[128 = 0]
[150 117 137 184 171 132 116 127 112 112 129 121 138 107 149 133 121 135
 126 120 120 110 117 128 133 122  97 134 120 125 137 133 128 105  94 119
 136 139 124 137 131 128 168 112 124 116 167 172 128 153 121 145 130 133
 107 111 133 113 145 128 120 138 128 108 130 107 147 170 120 146 131 133
 116 121 133 126 123 135 122 112 141 146 124 131 120 142 124 133 138 153
 139 142 137 116 154 114 130 139 126 101 116  85 119 126 105 133 156 119
 145  91 111 138 115  69 125 156 121 125 160  78 135 134 117 139 118 123
 124 107 121 131 183 116 126 121 140 105 130 151] : (34)
[126 144 124 159 128 146 124 113 116 134 128 129 165 110 188 117 131 132
 113 104 131 126 138 113 116 147 130 110 127 144  98 128 130 106 129 127
 140 126 124 124 140 128 110 131 144 129 130 172 148 134 125 123 105 141
 122 136 110 132 150 136  79 137 123 118 127 151 151 160 111 137  87 144
 130 138 134 137 129 129 134 132 121 117 118 123  82 136 116 125 129 164
 127 156 140 129 124 132 127 130 134 116 115 144 142 136 120 128 136 126
 101  93 109 102 146  99 118 150 145 129 139 143 124 129 142 125 130 119
 134 115 101 146 156 130 124 134 116 124 123 120] : (46)
[109 164 104 184 102 153 124  89  92 168 159 131 169 106 252 111 130 166
 137  61 141 101 131 109 118 178 144 121 116 149  32 119 135 127 105 119
 149 124 123 120 153 137 109  98  95 134 134 245 132 162 124  89  50 148
 117 134 102 143 194 136  46 159 135 132 121 216 193 173 114 131  76 124
 141 154  97 153 127 124 136 116 113 140 138 123  79  94 118 116 137 124
 129 164 161 136 117 124 136  90 135 131 103 117 189 138  91 138 156  70
  75  33  99  69 130  83 108 135 169 146 116 112 125 123 144 128 124  91
 131 104 131 141 206 126 116 100 124 100 112 150] : (24)
[131 112 108 176 110 150 123 125 118 149 128  97 132  87 170 116 128 135
 122 132 140 120 134 126 109 156 124 112 120 141  95 132 146 119 125 123
 131 130 122 126 141 131 129 112 114 126 122 160 127 130 122 108 112 131
 116 120 106 127 151 121 105 147 124 114 130 156 121 162 119 128  78 124
 123 150 128 130 129 122 120 124 117 129 123 135  94 140 128 129 147 103
 125 150 135 130 103 140 123 138 131 106 129 142 171 129 133 127 136 124
 111 106 107 102 140 101 123 119 154 140 134 169 127 132 127 130 113 124
 123 118 123 100 158 127 131  91 110 130 103 119] : (33)
[138 173 129 164 117 135 124  92 122 149 123 132 123 110 151 146 111 139
 126 139 120 127 132 135 127 136 127 117 130 133 114 133 135 108 131 133
 127 126 121 115 122 113 112 128 132 112 124 140 118 174 114 119 138 129
 107 128 117 131 152 141 116 117 119 109 128 147 115 154 115 144  92 143
 135 121 143 146 133 123 129 123  99 134 144 139  80 133 134 129 130  95
 143 151 118 130 102 127 129 163 137  84 126 162 115 130 135 133 123 155
 118 104  88 124 115 111 129 134 145 134 128 151 122 129 137 128 138 140
 127 120 124 120 143 122 123 128 124 132 124 125] : (36)
[124 154 130 100 143 112 139 138 129 124 142 132 128 128 115 131 117 130
 108 122 128 120 143 127 125 116 133 121 121 130 141 122 136 141 143 125
 123 112 122 133 130 129 131 128 119 129 103 147 127 112 137 122 124 130
 133 113 138 126 129 124 147 126 130 151 131 112 127  96 149 116 119 102
 127 124 121 126 129 121 129 135 104 135 123 120 134 123 125 119 130 143
 113 106 128 127 117 127 132  94 119 153 145 118 148 124 133 139 129 117
 105 135 152 130 146 147 146 126 121 128 121 169 131 130 120 129 146 121
 126 126 130 119 141 127 133 115 142 128 134 145] : (31)
[125 129 121 134 122 135 157 135 127 153 131 132 129 102 138 126 124 133
 122 129 129 131 144 126 109 134 136 118  98 141 118 119 147 143 137 113
 130 122 128 143 129 137 127 136 112 142 109 167 139 110 121 113 110 125
 123 119 143 134 140 115 122 143 128 137 132 160 122 133 127 129  96 107
 123 132  73 125 137 123 129 128  94 130 125 122 110 127 126 123 131 112
 122 128 137 126 116 132 122 124 112 112 129 139 153 133 128 130 132 124
 108 109 124 116 158 128 128 139 148 137 121 190 131 119 153 118 127 129
 136 127 110 105 143 137 132 131 141 124 131 147] : (31)
[100 165 102 184 110 140 126 130  92 165 156 133 168 118 241 105 121 169
 131  55 146  92 130 115 125 181 151 123 112 179  72 116 133 141 115 118
 142 109 113 115 149 131 115 106  94 126 125 244 135 130 129  88  70 143
 114 133 117 145 208 130  63 157 143 148 124 235 194 146 108 123  78  99
 145 157  94 160 121 123 108 125 104 134 133 125  98  94 110 119 130 146
 137 144 176 140 119 133 135  58 141 169 123 108 195 138 104 135 159  77
  66  40 121  84 139 111 104 137 160 144 116 137 133 119 139 124 128  93
 130 107 122 145 216 106 126  96 140 114 129 188] : (24)
[109 148 107 165  99 150 135 126 112 165 144 126 148 102 221 118 128 146
 124  98 144 120 136 120 116 169 140 120 113 168  75 121 133 129 116 115
 142 116 129 121 141 130 110 107 102 143 128 219 145 143 125 113  97 140
 111 126 107 135 167 139  86 147 122 130 127 196 159 159 105 131  71 124
 133 129 114 148 133 123 123 112  89 137 131 126  87 114 114 127 155 118
 124 155 154 135 112  92 124  93 141 129 121 129 178 146 108 135 145  96
  82  72 126  99 141 106 113 134 163 131 125 151 131 121 133 132 120 111
 136 114 125 119 185 124 123 127 132 124 123 154] : (33)
[139 111 140 157 121 145 116 117 125 147 114 121 130 123 172 119 129 140
 117 138 142 111 127 125 107 128 125 125 123 139 116 120 142 109 125 121
 128 135 121 134 135 125 134 114 125 150 148 150 125 136 131 125 134 132
 125 119 123 133 147 132 104 135 105 116 120 127 138 160 118 138 110 137
 122 142 131 122 126 124 128 129 130 123 126 131 110 151 126 131 139 115
 132 158 142 121 118 123 120 152 131 103 118 134 139 128 129 127 137 127
 127  88 108 116 143  95 131 137 155 130 140 139 124 133 138 131 132 150
 132 126 132 116 147 117 119 141 144 108 127 106] : (31)
[102 195  94 200 113 142 120 124  75 186 176 118 196 112 252 112 125 165
 120  38 138  90 144 133 124 179 163  91  85 185  17 116 148 123 133 115
 137  94 107 112 128 119 102  97 127 124  87 252 133 163 130  77  15 220
 104 156 116 137 227 134  29 166 148 152 123 252 223 166 107 118  23 123
 149 161  89 190 150 121 137 111  67 152 136 131  33  67 108 123 143 190
 131 146 194 149 121 118 162  40 146 169 112 122 206 172  74 160 171  71
  44   4  98  62 160 105  89 154 184 130 107 183 128 115 148 114 128  88
 130  82 128 159 252 108 120  69 157 106 107 215] : (35)
[109 141 125 193 128 147 128 111 108 138 130 111 146  95 200 122 131 135
 110 109 136 119 127 123 121 139 116 110 127 138  72 147 128 107 129 125
 129 134 124 130 136 125 118 120 157 117 137 172 128 154 122 121 101 167
 121 142 101 124 148 144  84 132 126 118 122 212 167 184 100 144  87 148
 119 135 126 142 129 114 139 120 102 144 125 132  65 113 124 124 125 137
 137 161 147 122 134 117 139 147 129 104 119 158 133 128 132 126 148 134
  69  99  88 105 124  86 114 138 151 129 133 132 117 139 140 102 137 127
 133 107 128 147 173 126 127 134 114 118 128  93] : (46)
[ 99 194  93 204 115 150 124 115  78 192 167 130 203  95 252 113 110 168
 117  33 138  95 149 104 121 173 166  96  98 176  14 121 145 111 138 106
 193  97 119 106 155 115 110  98  97 129 100 252 138 162 121  93  19 148
 100 156 114 156 239 144  32 159 149 143 117 252 239 172 103 129  18 139
 163 162  93 193 149 135 132 126  67 145 132 134  26  67 107 125 132 195
 148 149 189 154 129 115 155  38 122 168 110 121 206 143  77 156 169  66
  34  10  98  63 152  99  78 161 198 128 104 179 125 114 145 116 132  91
 135  82 124 155 252 111 150  73 152 104 106 214] : (35)
[135 119 118 140 129 134 128 136 124 144 130 122 130 100 157 125 131 141
 126 133 114 115 138 132 107 128 130 126 117 141 147 118 140 142 129 123
 136 131 136 115 134 133 114 107 101 137 130 132 130 121 133 103 125 126
 118 116 121 137 136 119 123 138 126 125 127 147 118 140 125 127 118 131
 133 134 135 119 125 132 130 125 127 131 131 121 119 146 138 117 121  99
 125 141 123 125 117 123 105 129 128 123 121 111 143 131 125 136 138 105
 122 107 122 123 142 116 129 133 140 134 129 150 127 131 117 128 132 124
 129 129 120  93 143 126 134 133 128 121 127 140] : (21)
[130 118 119 141 113 143 130 133 115 154 123 124 131  99 163 123 125 131
 122 125 125 129 128 127 100 138 127 107 122 147 111 120 141 127 135 119
 138 126 135 126 133 138 132 115 108 128 126 158 128 113 125 114 111 121
 117 131 129 130 150 116 121 152 117 142 124 167 130 145 128 127 106 129
 128 133 137 130 133 128 124 124  94 134 130 126 103 121 134 130 132 105
 120 137 133 125 119 123 122 137 112 116 127 136 147 133 136 134 134 124
 126 115 116 113 154 112 119 126 157 138 138 182 160 129 129 126 132 114
 127 132 123 101 153 128 127 137 134 118 127 122] : (31)
[135 126 136 142 159 121 126 117 125  92 135 130 144 109  92 101 124 122
 125 125 112 130 127 113 134 128 131 125 123 115 161 135 130 120 118 128
 138 131 105 154 125 127 142 132 173 124 153 153 128 108 129 137 111 110
 139 128 144 122 123 120 131 130 146 126 141  99 132 130 123 134 145 123
 135 125 116 134 126 124 127 140 118 128 127 122 135 137 129 122 118 174
 136 110 128 126 152 129 142 114 154 139 122 110 129 135 108 136 147 113
 131 137 154 137 141 143 125 145  91 118 146 127 127 132 120 128 115 107
 115  75 108 134 152 130 131 115 100 113 118 152] : (20)
[139 116 117 191 107 156 133 121  95 144 123 121 137  80 217 126 127 140
 117 162 131 102 127 130 124 138 121 126 119 143  97 134 141 113 101 118
 137 139 131 116 137 134 145 108 106 132 155 154 132 159 107 104 151 124
 113 105  96 124 153 117  86 134 103 103 109 129 132 195  91 150  83 137
 126 151 144 111 121 133 124 122 158 137 129 148  89 163 120 134 135  77
 128 180 139 126 136 112 118 178 134  69 116 119 142 136 118 132 143 114
 145  90  84 117 138  92 116 145 166 130 150 127 129 130 136 138 121 132
 137 133 134 100 146 126 123 146 108 120 121  98] : (21)
[128 146 177 169 127 155 127 108 110 139 139 125 147 115 142 119 127 118
 123 110 124 128 122 118 120 145 135  95 148 131  84 139 127 114 154 111
 122 124 131 122 162 120 105 132 175 121 121 168 163 164 118 130  95 138
 118 154 126 128 171 140  93 131  95 134 132 164 161 167 101 163  87 136
 126 120 117 143 142 122 132 129 104 127 124 139  80 112 121 124 119 155
 126 136 143 135 131 126 145 124 121 113 112 170 130 142 126 127 123 131
  90  93 103 105 127 105 108 143 148 126 125 181 127 132 134  98 135 129
 139 110 126 163 166 121 127 133 118 141 107 108] : (46)
[103 156  99 155 110 138 133 128  95 165 148 110 165 122 249 112 121 153
 133  61 148 100 140 120 127 157 143 122 102 165  52 117 140 140 117 115
 149 111 120 114 148 130 123 107  97 125 117 252 132 122 133  81  68 146
 113 128 114 145 188 113  68 148 142 139 129 203 189 151 121 127  63 125
 154 149  97 163 146 124 139 120  98 141 128 131  90  89 117 125 133 125
 140 151 157 131 112 120 128  68 128 163 122 103 184 135 106 133 135  70
  67  54 116  91 150 114 108 148 164 130 111 146 138 129 137 125 120  98
 132 108 125 134 216 114 126  94 144 114 112 179] : (24)
[140 123 120 168 108 134 129 140 124 153 133 119 136  83 209 117 140 146
 110 141 136 110 128 129 137 138 129 137 122 151 111 134 140 129 104 127
 160 128 130 113 136 129 139 102  88 119 143 176 128 129 113 116 135 133
 112 105 110 124 150 119  94 130 123 129 122 155 119 175 102 146  97 125
 134 155 133 116 113 133 128 105 130 137 151 140 112 154 124 128 134  95
 105 155 172 127 118 117 124 136 132 100 124  98 151 126 101 138 143 101
 128  89 124 123 135 114 116 136 151 123 127 141 127 123 138 139 128 114
 128 123 121  82 166 132 121 132 148  95 125 129] : (21)
[ 98 136 109 121 111 127 134 134 120 158 145 132 146 117 147 122 121 146
 136  99 132 123 121 123 122 137 143 112 116 161 112 113 140 148 138 122
 133  97 130 125 134 126 109 120 103 135  99 192 139  89 133 101  85 146
 120 125 153 147 156 118 125 137 143 159 128 208 146 110 139  96 102 106
 139 143 104 148 129 122 124 125  76 134 126 118 107 111 133 125 128 132
 117 116 148 139  93 129 132  63 129 177 132 120 179 139 119 138 133 108
  83 100 145 106 151 161 109 132 168 112 102 204 142 119 133 118 122 112
 134 118 125 115 178 143 131 103 143 122 120 190] : (33)
[145 129 129 175 126 142 125 116 122 140 127 118 133 108 168 135 131 134
 118 145 127 119 126 125 120 126 119  96 114 135 112 143 132 107 112 129
 135 132 122 113 138 120  85 126 135 122 125 145 131 171 135 142 138 132
 113 120 122 126 144 148 106 129 124  97 125 127 131 173 106 146 100 146
 127 136 151 152 126 129 130 109 126 133 127 129  89 139 111 137 131 124
 139 158 131 127 132 118 133 169 132  73 124 133 113 135 124 133 132 144
 133  92 101 119 116  90 125 135 153 125 142 116 130 133 141 127 131 138
 127 119 128 134 145  89 130 143 132 118 122 109] : (36)
